Below is a small trained network, with its code and all its weights. Each question gives an input and a class and asks what happens when units are switched off, that is, made to give their printed mean instead of their output.

import numpy as np


def w(rows, s, z=0):
    codes = np.array(rows[::2]) - 128.0
    scale = np.full(codes.shape[1], s)
    scale[-1] = z or s
    return codes * scale


def f(y):
    return np.maximum(y, 0)


def log_softmax(a):
    a = a - a.max(-1, keepdims=True)
    return a - np.log(np.exp(a).sum(-1, keepdims=True))


def net(x, mask):
    res = np.array(x, float).reshape(1, 2) / 4 @ E
    y = f(res @ A[0][:, :-1].T + A[0][:, -1])
    res = res + np.where(mask, y, B[0][:, -1]) @ B[0][:, :-1]
    return log_softmax(res[-1] @ U[:, :-1].T + U[:, -1])


A, B = {}, {}
E = w([
[55,186,2,97,167,51,106,160],'x0',
[108,132,205,71,255,181,43,155],'x1',
],0.0091)
A[0] = w([
[141,78,143,160,104,190,120,128,254],'neuron 1',
[130,136,179,31,229,221,11,175,57],'neuron 2',
[141,134,102,86,147,130,164,148,230],'neuron 3',
[180,78,182,153,111,168,153,118,80],'neuron 4',
[168,109,108,206,3,80,223,101,79],'neuron 5',
[109,93,209,60,212,187,48,181,112],'neuron 6',
[170,57,236,159,126,165,118,95,56],'neuron 7',
[106,123,154,122,123,102,152,172,114],'neuron 8',
[178,99,60,188,33,83,182,57,43],'neuron 9',
[172,73,205,161,94,173,127,86,69],'neuron 10',
[2,186,62,91,149,71,106,195,60],'neuron 11',
[73,163,33,140,182,40,97,190,65],'neuron 12',
[200,50,172,193,122,202,131,87,86],'neuron 13',
[70,178,51,98,142,91,88,148,122],'neuron 14',
],0.007,0.0097)
B[0] = w([
[134,130,93,85,253,190,183,27,246],'neuron 1',
[86,112,80,174,38,105,90,210,225],'neuron 2',
[110,114,120,107,201,164,134,68,217],'neuron 3',
[184,150,175,98,84,55,130,165,171],'neuron 4',
[88,88,119,191,64,112,63,176,210],'neuron 5',
[83,99,97,174,74,132,89,174,231],'neuron 6',
[153,144,168,111,88,61,147,168,186],'neuron 7',
[129,134,111,125,111,139,114,120,128],'neuron 8',
[112,113,113,187,21,90,84,187,185],'neuron 9',
[174,163,176,88,95,57,154,193,181],'neuron 10',
[187,158,187,79,103,82,146,155,192],'neuron 11',
[160,171,191,86,110,92,152,140,192],'neuron 12',
[177,156,146,101,143,70,156,134,192],'neuron 13',
[167,159,146,101,147,118,147,116,195],'neuron 14',
],0.012,0.011)
U = w([
[251,172,229,53,123,82,165,145,45],'0',
[62,99,69,226,87,121,85,185,59],'1',
[132,126,90,91,198,207,167,20,254],'2',
],0.012,0.0081)

Each question gives the input, the list of numbers given to net, and the class t.
The units are the neurons (one row each of A and B). Each row of codes is followed by its name. A weight is (code - 128) times the scale printed after its matrix; where a second scale follows, it is the last column's (A, B and U).
mask holds one flag per neuron, in row order. A switched-off neuron (its flag False) gives its mean, the last column of its row in B, instead of its output. The means were averaged over made-up inputs and are rounded, as every weight is.
A unit's drop is (log p(t) with every unit on - log p(t) with that unit switched off) / (log p(t) with every unit on - log p(t) with every unit switched off).
unit that matters most: the unit with the biggest drop
top k neurons: the k neurons with the biggest drops, biggest first
drop of u: that unit's drop, to one decimal
input [0,4], class 1: unit that matters most : neuron 2
input [3,4], class 1: top 4 neurons : neuron 1; neuron 2; neuron 6; neuron 13
input [-2,-5], class 1: top 2 neurons : neuron 5; neuron 9
input [7,-7], class 0: top 2 neurons : neuron 12; neuron 11
input [6,8], class 1: top 2 neurons : neuron 2; neuron 6
input [-2,-4], class 1: top 3 neurons : neuron 5; neuron 9; neuron 14
input [1,3], class 2: top 2 neurons : neuron 5; neuron 9
input [0,-3], class 2: top 2 neurons : neuron 2; neuron 6
input [5,7], class 1: top 2 neurons : neuron 2; neuron 6
input [6,-6], class 0: top 2 neurons : neuron 12; neuron 11
input [-4,5], class 1: top 2 neurons : neuron 6; neuron 2
input [3,3], class 2: drop of neuron 7 : 0.2
input [8,-8], class 0: drop of neuron 14 : 0.5
input [3,-1], class 2: drop of neuron 4 : 0.1
input [-1,3], class 2: unit that matters most : neuron 5
